Where the symbols take the points:
state | lu na pe ru ki ze
debo | kora gipo kase poza bipo ruve
puda | goga gese fake mima robi lona
ruve | pume vubu mapu tazu debo gipo
data | lefe nonu mufa vale zame taru
peso | fake puda romo zuda zele robi
taru | golo nube pinu lele data nonu
bifi | robi rupu zele loma lete luto
nonu | fugo sene lefe keme taru nube
fugo | sipi rabu fizu mufa golo zuvo
gebu | zoko mapu seso ruve goza kase
tuti | nube lele taru fake fuvo vale
bipo | mapu ruve gebu sipi fama debo
sene | rabu mufa fugo data nube dizi
gipo | mire goza kora fama ruve vubu
diso | fema puga nafu mire zoko poka
mire | puzo zabo puga kase pume seso
kase | diso kora zabo gipo gebu mapu
golo | vaza zuvo nugi dizi lefe fugo
pume | pato seso poka gebu kora mire
fema | zuda zite luto puzo nese loma
poza | goza fama gipo nugi sipi tazu
rabu | tazu rubi sipi lefe zuvo tolo
sipi | vubu tazu ruve rubi vaza poza
mima | romo peso gese luto kapo zele
tidu | data fuvo keme sano fake goga
nafu | luto fema lete puga soki nese
lele | dizi zame nube goga vale keme
nese | rupu loma bifi pato nafu fema
nube | zuvo dizi golo zame nonu sene
robi | tidu lona zivi kapo peso puda
lete | peso luto mima fema suta bifi
fama | kase debo goza vaza tazu bipo
loma | kapo suta rupu soki fema zite
tolo | fama nugi poza golo rabu rubi
sano | vale zivi fuvo robi gese romo
vale | sene keme nonu tidu tuti lele
seso | soki zoko pato mapu mire zabo
zele | zivi robi sano rupu mima peso
mufa | rubi lefe rabu nonu dizi pinu
zuvo | poza tolo vaza pinu fugo rabu
goga | taru tuti zame romo tidu fuvo
zuda | gese mima puda lete rupu kapo
tazu | gebu bipo vubu fizu poza fama
lona | fuvo sano tidu zele puda gese
kora | puga mire diso goza mapu pume
fake | zame goga lele gese zivi tidu
nugi | debo vaza fama zuvo rubi fizu
lefe | fizu fugo rubi sene pinu golo
zivi | keme tidu vale lona romo fake
fizu | ruve sipi bipo rabu nugi vaza
soki | bifi nese suta poka puzo nafu
suta | zele bifi kapo nese zite lete
zame | pinu taru dizi tuti keme data
pato | suta soki loma zoko puga puzo
vubu | seso gebu pume bipo gipo goza
zabo | nafu diso puzo kora seso zoko
romo | lele fake tuti puda sano zivi
dizi | tolo pinu zuvo taru sene mufa
zite | mima lete zuda nafu loma suta
luto | puda zuda peso zite bifi rupu
zoko | nese poka soki pume zabo diso
rupu | lona kapo robi suta luto zuda
puzo | lete nafu zite diso pato soki
puga | zite puzo fema zabo poka pato
rubi | bipo fizu tazu fugo tolo nugi
pinu | nugi golo tolo nube mufa lefe
kapo | sano zele lona bifi zuda mima
goza | zabo kase mire debo vubu gebu
vaza | gipo poza debo tolo fizu sipi
fuvo | nonu vale data zivi goga tuti
keme | mufa data sene fuvo lele zame
mapu | poka pume zoko vubu kase kora
gese | tuti romo goga peso lona sano
poka | loma pato nese seso diso puga

In the rows, zero is written as 67.

The rows follow the links: the fewer symbols apart two points are, the more alike their rows tend to be.

Each row is also shifted at random along 5 hidden directions that mean nothing.

Name the point of each row.
[  41,   65,   78,   73,   46,   73,   46,   60,   48,   62,   92,   52,   83,   69,   66,   68,   79,   65,   63,   67,   65,   86,   79,   75,   64,   70,   69,   54,   59,   95,   68,   65,   63,   70,   55,   82,   87,   70]; point poka
[  25,   77,   70,   87,   65,   43,   66,   73,   65,   69,   59,   60,   63,   88,   77,   59,   75,   84,   66,   74,   69,   71,   71,   65,   62,   73,   70,   56,   48,   82,   45,   74,   89,   71,   59,   51,   43,   64]; point luto
[  60,   54,   71,   52,   79,   96,   65,   56,   53,   66,   87,   65,   66,   46,   63,   79,   67,   55,   82,   63,   55,   71,   67,   57,   71,   60,   65,   78,   77,   64,   81,   64,   46,   54,   66,   92,   92,   69]; point fama
[  75,   75,   45,   73,   81,   43,   98,   67,   86,   54,   43,   89,   55,   77,   65,   78,   64,   59,   62,   81,   58,   54,   51,   62,   56,   66,   68,   59,   65,   38,   70,   67,   72,   50,   69,   49,   68,   59]; point tuti
[  79,   65,   60,   51,   88,   70,  102,   71,   70,   71,   56,   89,   58,   52,   59,   68,   72,   40,   77,   77,   65,   60,   47,   71,   68,   48,   63,   75,   75,   46,   76,   59,   49,   69,   57,   65,   78,   81]; point zuvo
[  97,   52,   63,   61,   91,   92,   90,   62,   80,   65,   58,   68,   66,   51,   60,   71,   69,   46,   81,   66,   85,   53,   54,   98,   79,   62,   40,   72,   85,   52,   69,   55,   50,  106,   59,   66,   70,   64]; point lefe
[  99,   55,   56,   52,   67,   78,   71,   70,   79,   70,   56,   75,   60,   48,   62,   69,   45,   67,   76,   67,   81,   50,   69,   76,   61,   62,   53,   80,   89,   44,   85,   62,   59,   76,   82,   69,   58,   69]; point mufa
[  77,   57,   87,   47,   66,   87,   66,   72,   52,   75,   79,   67,   83,   47,   58,   50,   78,   55,   74,   63,   71,   81,   69,   65,   63,   49,   79,   84,   71,   80,   85,   58,   54,   75,   51,   74,   72,   84]; point vubu
[  63,   65,   55,   87,   58,   68,   52,   62,   85,   49,   53,   58,   81,   82,   63,   69,   56,   86,   55,   54,   82,   56,   72,   85,   54,   89,   58,   53,   76,   70,   80,   63,   84,   81,   77,   60,   60,   48]; point puda
[  60,   59,   90,   55,   83,   84,   78,   67,   54,   75,   79,   67,   83,   52,   55,   50,   90,   41,   75,   61,   70,   85,   59,   63,   66,   48,   82,   79,   66,   82,   85,   62,   59,   77,   43,   75,   78,   79]; point goza
[  56,   60,   84,   74,   75,   73,   46,   58,   61,   66,   69,   49,   89,   77,   62,   55,   81,   85,   67,   44,   76,   77,   78,   57,   60,   80,   82,   67,   55,   86,   75,   63,   88,   71,   59,   65,   58,   54]; point nafu
[  95,   71,   41,   71,   56,   59,   66,   62,   75,   68,   61,   70,   42,   68,   75,   88,   44,   65,   61,   70,   50,   51,   57,   65,   87,   76,   51,   57,   73,   39,   45,   78,   57,   50,   90,   65,   73,   61]; point zame
[  55,   67,   89,   63,   74,   68,   63,   65,   40,   81,   86,   50,   61,   69,   78,   56,   90,   62,   77,   69,   56,   89,   68,   60,   96,   57,   71,   70,   48,   86,   27,   78,   63,   71,   47,   72,   62,   74]; point pume
[  44,   63,   76,   68,   64,   69,   33,   61,   39,   66,   93,   47,   58,   70,   83,   72,   72,   91,   73,   70,   60,   86,   88,   47,   74,   80,   73,   72,   53,   86,   47,   76,   74,   50,   65,   85,   59,   61]; point diso
[  87,   77,   61,   83,   61,   54,   87,   70,   94,   68,   40,   75,   72,   78,   60,   62,   65,   56,   53,   66,   76,   50,   44,   85,   75,   62,   61,   51,   69,   58,   62,   65,   67,   90,   64,   37,   52,   65]; point tidu
[  96,   68,   59,   88,   43,   67,   54,   63,   84,   54,   50,   59,   86,   81,   55,   66,   57,   81,   52,   54,   89,   58,   71,   94,   67,   80,   52,   54,   77,   72,   76,   63,   78,   97,   76,   50,   53,   53]; point gese
[ 103,   64,   58,   78,   69,   52,   69,   66,   86,   75,   38,   70,   64,   80,   66,   62,   56,   76,   62,   51,   76,   53,   56,   67,   81,   74,   65,   67,   69,   56,   45,   72,   77,   79,   78,   42,   36,   56]; point fake
[  86,   54,   66,   62,   94,   90,   89,   60,   83,   72,   54,   68,   66,   53,   53,   72,   68,   38,   72,   53,   69,   52,   44,   84,   91,   61,   47,   70,   91,   53,   64,   62,   45,   94,   68,   68,   75,   60]; point pinu
[  54,   67,   63,   82,   45,   67,   46,   62,   81,   76,   46,   47,   71,   85,   69,   63,   52,   86,   49,   39,   77,   44,   65,   76,   87,   81,   56,   59,   78,   73,   46,   74,   75,   91,   88,   53,   42,   52]; point lona
[  36,   62,   88,   80,   80,   70,   66,   66,   70,   61,   63,   56,   91,   78,   59,   52,   85,   78,   70,   53,   87,   78,   72,   76,   48,   69,   75,   61,   59,   93,   76,   56,   91,   92,   48,   56,   53,   62]; point fema
[  57,   73,   55,   80,   44,   60,   44,   65,   80,   58,   56,   60,   69,   83,   66,   73,   49,   91,   54,   58,   74,   54,   79,   69,   49,   84,   65,   58,   71,   70,   72,   65,   85,   60,   88,   63,   61,   49]; point robi
[  39,   66,   62,   79,   70,   62,   72,   66,   93,   71,   37,   69,   78,   82,   54,   64,   59,   76,   57,   43,   77,   42,   52,   65,   61,   70,   73,   62,   78,   62,   73,   63,   82,   74,   78,   42,   50,   55]; point sano
[  35,   83,   71,   81,   46,   38,   68,   79,   68,   64,   60,   70,   79,   86,   72,   49,   75,   77,   52,   78,   74,   75,   71,   68,   51,   62,   81,   53,   48,   89,   68,   64,   87,   70,   54,   47,   48,   77]; point bifi
[  61,   71,   58,   45,   66,   66,   74,   74,   55,   72,   82,   80,   44,   49,   75,   76,   62,   57,   80,   94,   54,   66,   67,   59,   66,   54,   64,   74,   74,   48,   69,   68,   49,   40,   70,   81,   82,   79]; point fizu
[  82,   65,   57,   85,   77,   63,   85,   62,   93,   67,   41,   74,   85,   88,   50,   67,   68,   53,   46,   39,   64,   50,   46,   64,   69,   69,   77,   55,   71,   57,   76,   63,   73,   69,   69,   46,   67,   50]; point romo
[  53,   83,   57,   94,   37,   41,   60,   64,   69,   53,   67,   59,   80,   92,   66,   72,   74,   63,   42,   68,   54,   70,   61,   79,   62,   74,   68,   36,   52,   82,   65,   69,   72,   63,   65,   56,   79,   62]; point kapo
[  95,   64,   81,   76,   59,   70,   43,   62,   62,   71,   67,   51,   92,   78,   65,   50,   78,   82,   59,   42,   77,   83,   80,   61,   68,   77,   80,   67,   52,   90,   65,   67,   82,   79,   57,   63,   51,   59]; point nese
[ 110,   49,   66,   47,   99,   78,   71,   66,   69,   90,   53,   71,   43,   52,   72,   67,   51,   71,   82,   56,   69,   55,   64,   50,   92,   66,   60,   94,   76,   36,   42,   75,   61,   65,   81,   65,   48,   64]; point golo
[  61,   64,   65,   45,   80,   67,   85,   78,   61,   75,   66,   78,   39,   44,   80,   67,   61,   60,   90,   97,   71,   60,   65,   71,   71,   51,   55,   83,   76,   50,   56,   67,   53,   70,   66,   70,   54,   84]; point tolo
[  85,   64,   65,   45,   66,   68,   80,   80,   71,   80,   57,   80,   55,   47,   63,   54,   54,   61,   74,   78,   74,   53,   63,   65,   73,   47,   66,   84,   84,   49,   67,   67,   55,   73,   71,   62,   50,   80]; point fugo
[  42,   67,   68,   53,   50,   84,   62,   68,   46,   77,   87,   57,   53,   46,   74,   76,   65,   49,   76,   79,   60,   68,   64,   87,   95,   57,   39,   70,   81,   70,   45,   71,   33,   82,   73,   86,   80,   82]; point sipi

From each start, follow one symbol. Which point do you reach?
Answer with the point's name.
---
[  64,   75,   72,   85,   73,   44,   77,   63,   70,   63,   61,   69,   86,   90,   63,   56,   90,   65,   54,   58,   61,   80,   57,   61,   64,   69,   88,   48,   40,   79,   60,   69,   85,   62,   46,   47,   63,   61]
ze bifi
---
[  82,   64,   51,   67,   60,   82,   77,   57,   79,   72,   58,   71,   64,   59,   58,   86,   54,   45,   56,   50,   51,   47,   47,   72,   86,   66,   53,   61,   83,   44,   72,   68,   42,   64,   87,   73,   90,   58]
na dizi
---
[  67,   59,   69,   46,   66,   88,   53,   62,   48,   83,   86,   65,   54,   52,   72,   74,   59,   64,   76,   64,   47,   70,   73,   47,   82,   65,   65,   81,   76,   61,   60,   72,   46,   44,   84,   93,   83,   74]
ru fizu
---
[  47,   60,   83,   81,   70,   79,   50,   57,   64,   68,   73,   45,   93,   79,   62,   57,   84,   70,   57,   36,   66,   79,   73,   61,   67,   76,   80,   65,   59,   95,   73,   67,   77,   73,   59,   70,   70,   55]
ze nafu
---
[  59,   68,   60,   47,   80,   68,   95,   74,   63,   63,   74,   86,   50,   46,   69,   69,   71,   47,   82,  101,   64,   67,   60,   76,   60,   49,   56,   74,   72,   53,   73,   60,   51,   64,   62,   73,   81,   83]
na fizu
---
[ 113,   65,   84,   54,   53,   67,   62,   74,   44,   69,   83,   64,   84,   53,   65,   44,   87,   51,   72,   79,   78,   96,   77,   83,   65,   50,   73,   72,   57,   87,   78,   64,   57,   87,   40,   72,   65,   91]
lu diso
---
[  83,   76,   54,   76,   52,   47,   87,   79,   87,   57,   44,   77,   67,   73,   67,   61,   56,   73,   61,   86,   94,   55,   66,  105,   57,   64,   44,   55,   74,   60,   70,   60,   76,  104,   67,   42,   42,   74]
ze fuvo
---
[ 106,   73,   50,   80,   91,   50,   92,   64,   90,   56,   46,   78,   56,   74,   71,   76,   68,   63,   70,   75,   65,   57,   52,   73,   70,   76,   53,   54,   59,   44,   56,   67,   78,   68,   66,   49,   60,   53]
lu nonu
---
[  57,   65,   76,   87,   95,   53,   77,   59,   70,   67,   58,   62,   82,   90,   66,   58,   92,   65,   63,   52,   62,   83,   55,   53,   66,   68,   87,   59,   44,   81,   55,   68,   88,   65,   45,   50,   60,   55]
na bifi
---
[  86,   78,   47,   79,   65,   46,   79,   63,   79,   73,   49,   78,   45,   77,   73,   80,   54,   60,   58,   73,   51,   49,   48,   64,   87,   69,   59,   58,   68,   43,   42,   78,   61,   55,   81,   56,   62,   67]
pe nonu
---
[  79,   58,   46,   61,   82,   77,   70,   56,   81,   64,   55,   75,   47,   62,   67,   90,   49,   68,   70,   58,   52,   44,   56,   52,   74,   80,   55,   69,   80,   36,   64,   70,   58,   46,   94,   74,   81,   47]
ze nube
---
[  87,   67,   44,   68,   52,   74,   69,   65,   80,   57,   61,   71,   55,   60,   67,   89,   48,   58,   61,   73,   65,   49,   62,   86,   71,   74,   42,   57,   86,   51,   68,   65,   52,   74,   85,   74,   81,   63]
na nube
---
[  17,   78,   89,   63,   49,   61,   67,   77,   41,   72,   89,   54,   69,   61,   74,   52,   87,   59,   74,   87,   65,   91,   70,   79,   78,   53,   64,   61,   53,   97,   49,   69,   60,   78,   48,   70,   63,   88]
pe puga
---
[  98,   60,   69,   47,   96,   68,   78,   66,   63,   83,   60,   74,   39,   51,   80,   67,   62,   62,   85,   80,   61,   61,   61,   53,   89,   63,   63,   86,   69,   39,   38,   71,   54,   59,   70,   66,   56,   70]
lu tazu
---
[ 121,   72,   53,   81,   63,   56,   74,   66,   89,   63,   46,   76,   81,   83,   54,   61,   64,   66,   52,   53,   77,   57,   64,   75,   63,   74,   67,   58,   70,   58,   80,   64,   75,   77,   69,   45,   53,   59]
lu keme
---
[  89,   69,   79,   81,   71,   59,   62,   68,   68,   52,   65,   56,   89,   80,   65,   53,   81,   80,   69,   68,   90,   87,   79,   87,   45,   75,   66,   58,   50,   91,   72,   59,   91,   98,   41,   54,   47,   64]
pe zuda
---
[  89,   51,   66,   39,   84,   91,   59,   68,   55,   54,   87,   75,   67,   42,   64,   76,   59,   73,   85,   72,   72,   80,   88,   56,   37,   69,   72,   86,   77,   59,  107,   53,   63,   45,   69,   92,   92,   68]
na ruve
